Below is a small trained network, with its code and all its weights. Each question gives an input and a target symbol and asks what happens when units are switched off, that is, made to give their printed mean instead of their output.

import numpy as np


def w(rows, s, z=0):
    codes = np.array(rows[::2]) - 128.0
    scale = np.full(codes.shape[1], s)
    scale[-1] = z or s
    return codes * scale


def f(y):
    return np.maximum(y, 0)


def softmax(a):
    e = np.exp(a - a.max(-1, keepdims=True))
    return e / e.sum(-1, keepdims=True)


def log_softmax(a):
    a = a - a.max(-1, keepdims=True)
    return a - np.log(np.exp(a).sum(-1, keepdims=True))


def net(x, mask):
    ids = ['αβγδεζηλμξπστφψω'.index(c) for c in x.split()]
    T = len(ids)
    res = E[ids] + P[:T]
    u = 0
    for l in range(2):
        r = res
        for j in range(2):
            rows = slice(2 * j, 2 * j + 2)
            q, k, v = (r @ M[l][rows].T for M in (Q, K, V))
            z = softmax(np.where(np.tri(T) > 0, q @ k.T / 2**0.5, -1e9)) @ v
            o = O[l][rows]
            res = res + np.where(mask[u + j], z, o[:, -1]) @ o[:, :-1]
        u += 2
        y = f(res @ A[l][:, :-1].T + A[l][:, -1])
        res = res + np.where(mask[u : u + 16], y, B[l][:, -1]) @ B[l][:, :-1]
        u += 16
    return log_softmax(res[-1] @ U[:, :-1].T + U[:, -1])


Q, K, V, O, A, B = {}, {}, {}, {}, {}, {}
E = w([
[105,100,100],'α',
[111,96,110],'β',
[109,97,106],'γ',
[109,96,103],'δ',
[111,95,104],'ε',
[106,92,89],'ζ',
[113,90,104],'η',
[104,95,88],'λ',
[117,88,110],'μ',
[109,87,89],'ξ',
[130,138,171],'π',
[138,92,143],'σ',
[147,166,195],'τ',
[158,186,231],'φ',
[64,172,173],'ψ',
[250,186,238],'ω',
],0.015)
P = w([
[140,65,172],'0',
[149,142,60],'1',
[72,98,170],'2',
[149,190,41],'3',
[28,129,196],'4',
[151,241,19],'5',
[4,162,229],'6',
[226,199,66],'7',
],0.016)
Q[0] = w([
[138,173,204],'0.h0',
[74,229,51],'0.h0',
[206,92,55],'0.h1',
[255,129,2],'0.h1',
],0.0082)
K[0] = w([
[89,136,109],'0.h0',
[94,197,94],'0.h0',
[159,184,143],'0.h1',
[74,254,163],'0.h1',
],0.011)
V[0] = w([
[136,1,165],'0.h0',
[211,96,62],'0.h0',
[196,33,132],'0.h1',
[224,181,198],'0.h1',
],0.0077)
O[0] = w([
[80,213,94,47],'0.h0',
[183,119,137,30],'0.h0',
[225,103,144,254],'0.h1',
[39,254,109,195],'0.h1',
],0.0083,0.0008)
A[0] = w([
[191,85,89,78],'0.n0',
[152,200,84,98],'0.n1',
[159,196,182,35],'0.n2',
[63,149,97,125],'0.n3',
[63,156,109,104],'0.n4',
[165,100,240,254],'0.n5',
[62,128,55,106],'0.n6',
[170,73,39,190],'0.n7',
[252,145,77,44],'0.n8',
[201,185,138,212],'0.n9',
[155,112,191,9],'0.n10',
[232,129,57,108],'0.n11',
[29,106,82,188],'0.n12',
[134,149,86,163],'0.n13',
[25,117,196,200],'0.n14',
[213,78,156,58],'0.n15',
],0.013,0.0054)
B[0] = w([
[67,117,170,154],'0.n0',
[185,113,109,205],'0.n1',
[102,35,168,177],'0.n2',
[168,105,130,170],'0.n3',
[174,115,120,167],'0.n4',
[96,116,216,252],'0.n5',
[187,79,247,170],'0.n6',
[104,214,139,201],'0.n7',
[126,159,55,170],'0.n8',
[216,55,147,211],'0.n9',
[86,110,2,148],'0.n10',
[114,165,74,189],'0.n11',
[128,53,199,192],'0.n12',
[228,71,145,181],'0.n13',
[107,150,42,254],'0.n14',
[100,147,168,146],'0.n15',
],0.0088,0.0098)
Q[1] = w([
[5,167,129],'1.h0',
[67,74,140],'1.h0',
[116,81,76],'1.h1',
[114,174,114],'1.h1',
],0.012)
K[1] = w([
[254,170,103],'1.h0',
[140,236,162],'1.h0',
[36,49,185],'1.h1',
[83,177,88],'1.h1',
],0.0098)
V[1] = w([
[68,130,104],'1.h0',
[131,176,169],'1.h0',
[122,26,82],'1.h1',
[179,1,63],'1.h1',
],0.0094)
O[1] = w([
[12,75,60,94],'1.h0',
[205,110,121,139],'1.h0',
[113,254,200,168],'1.h1',
[154,191,184,255],'1.h1',
],0.0066,0.0057)
A[1] = w([
[55,106,178,57],'1.n0',
[94,106,239,121],'1.n1',
[108,165,63,253],'1.n2',
[27,195,28,138],'1.n3',
[142,115,209,70],'1.n4',
[159,162,221,118],'1.n5',
[116,64,224,142],'1.n6',
[38,127,106,184],'1.n7',
[211,254,89,77],'1.n8',
[112,251,93,123],'1.n9',
[66,131,183,76],'1.n10',
[189,180,61,43],'1.n11',
[221,187,117,9],'1.n12',
[62,186,45,124],'1.n13',
[100,51,147,250],'1.n14',
[52,129,143,223],'1.n15',
],0.0091,0.012)
B[1] = w([
[234,171,134,164],'1.n0',
[108,149,71,237],'1.n1',
[133,238,131,190],'1.n2',
[148,55,147,150],'1.n3',
[108,91,126,183],'1.n4',
[107,100,140,229],'1.n5',
[68,143,79,248],'1.n6',
[113,121,127,176],'1.n7',
[129,100,104,198],'1.n8',
[114,74,187,146],'1.n9',
[225,175,106,167],'1.n10',
[28,128,8,155],'1.n11',
[121,77,79,173],'1.n12',
[111,56,135,145],'1.n13',
[148,141,219,249],'1.n14',
[75,70,110,214],'1.n15',
],0.012,0.013)
U = w([
[57,96,171,211],'α',
[74,171,126,197],'β',
[85,167,111,117],'γ',
[105,113,103,44],'δ',
[101,115,96,49],'ε',
[97,107,96,35],'ζ',
[96,111,87,42],'η',
[96,106,94,33],'λ',
[90,115,71,46],'μ',
[84,104,74,25],'ξ',
[151,224,91,219],'π',
[103,153,54,68],'σ',
[196,155,136,255],'τ',
[180,57,210,103],'φ',
[198,205,251,186],'ψ',
[121,57,102,9],'ω',
],0.015,0.0072)

Each question gives the input, a string of symbols that net reads in full, and the target symbol t.
The units are the heads (2 rows each of Q, K, V and O) and the neurons (one row each of A and B). Each row of codes is followed by its name. A weight is (code - 128) times the scale printed after its matrix; where a second scale follows, it is the last column's (O, A, B and U).
mask holds one flag per unit, layer by layer, with each layer's heads first. A switched-off unit (its flag False) gives its mean, the last column of its rows in O or B, instead of its output. The means were averaged over made-up inputs and are rounded, as every weight is.
A unit's drop is (log p(t) with every unit on - log p(t) with that unit switched off) / (log p(t) with every unit on - log p(t) with every unit switched off).
The circuit of an input: a set's keep is (log p(t) with only the set's units on - log p(t) with every unit switched off) / (log p(t) with every unit on - log p(t) with every unit switched off). Starting from the 12 units with the biggest drops (on a tie, the unit counted first), units are removed one at a time, each time the one whose removal leaves the highest keep (on an exact tie, the one counted first), for as long as the keep stays at least 0.8.
units of the circuit, in order: the units of the circuit, biggest drop first
most important unit: the unit with the biggest drop
top k neurons: the k neurons with the biggest drops, biggest first
top k neurons in layer l: the k neurons of layer l with the biggest drops, biggest first
heads that matter: for each layer, one digit per head in row order, 1 if its drop is at least 0.15 and else 0, layers parted by /
input φ β φ λ, target φ: most important unit	0.h1
input ξ α δ ζ φ α, target φ: units of the circuit, in order	(0.h1; 0.n6; 0.n12)
input π φ σ ξ μ φ δ ζ, target φ: top 2 neurons	(0.n6; 0.n14)
input φ φ α ζ, target φ: units of the circuit, in order	(0.h1; 0.n6; 0.n12)
input τ β φ ζ π π ζ ζ, target π: top 2 neurons in layer 0	(0.n14; 0.n6)
input ζ ψ α π π β, target π: top 3 neurons	(0.n5; 0.n11; 0.n7)
input β π α π, target π: top 4 neurons	(0.n5; 1.n2; 1.n15; 0.n14)
input π η ω φ ε λ φ, target β: top 4 neurons in layer 1	(1.n1; 1.n6; 1.n10; 1.n0)
input γ π μ ψ β π, target ψ: top 2 neurons in layer 1	(1.n6; 1.n1)
input σ φ τ μ σ π α α, target π: top 4 neurons	(0.n14; 1.n2; 1.n15; 0.n6)
input π λ ψ λ γ τ, target τ: heads that matter	11 / 10
input π β π π, target π: units of the circuit, in order	(0.n5; 1.n2)
input τ φ γ β σ ψ π σ, target ψ: top 3 neurons in layer 0	(0.n14; 0.n10; 0.n6)
input α σ η σ, target σ: top neuron in layer 0	(0.n5)
input π φ π γ φ, target β: top 2 neurons	(1.n1; 1.n10)
input α τ ξ α, target τ: units of the circuit, in order	(0.n6; 0.n5; 1.n6)
input σ π α τ, target τ: top 4 neurons in layer 0	(0.n14; 0.n5; 0.n12; 0.n9)
input σ μ ζ π τ λ, target τ: heads that matter	11 / 00
input η π π γ, target π: top 3 neurons in layer 0	(0.n5; 0.n7; 0.n11)
input σ π τ φ π, target β: top 3 neurons	(0.n9; 1.n1; 1.n10)
input α φ ε ψ π μ ω β, target ω: most important unit	0.h1
input ε ε μ σ, target σ: top 3 neurons in layer 0	(0.n8; 0.n5; 0.n11)
input τ γ π π τ, target β: units of the circuit, in order	(0.n5; 1.n1; 1.n6)
input π τ τ φ β ε φ μ, target φ: top 2 neurons in layer 0	(0.n6; 0.n5)
input β δ ψ π α π ψ, target β: heads that matter	00 / 10
input σ μ φ φ, target φ: top 3 neurons in layer 0	(0.n2; 0.n9; 0.n14)
input φ τ μ φ, target φ: top 2 neurons in layer 0	(0.n9; 0.n2)
input α α β ω, target ω: heads that matter	00 / 00
input φ π ξ μ φ λ π, target β: top neuron in layer 0	(0.n5)
input ζ π τ π φ ξ, target φ: top 2 neurons	(0.n6; 0.n12)
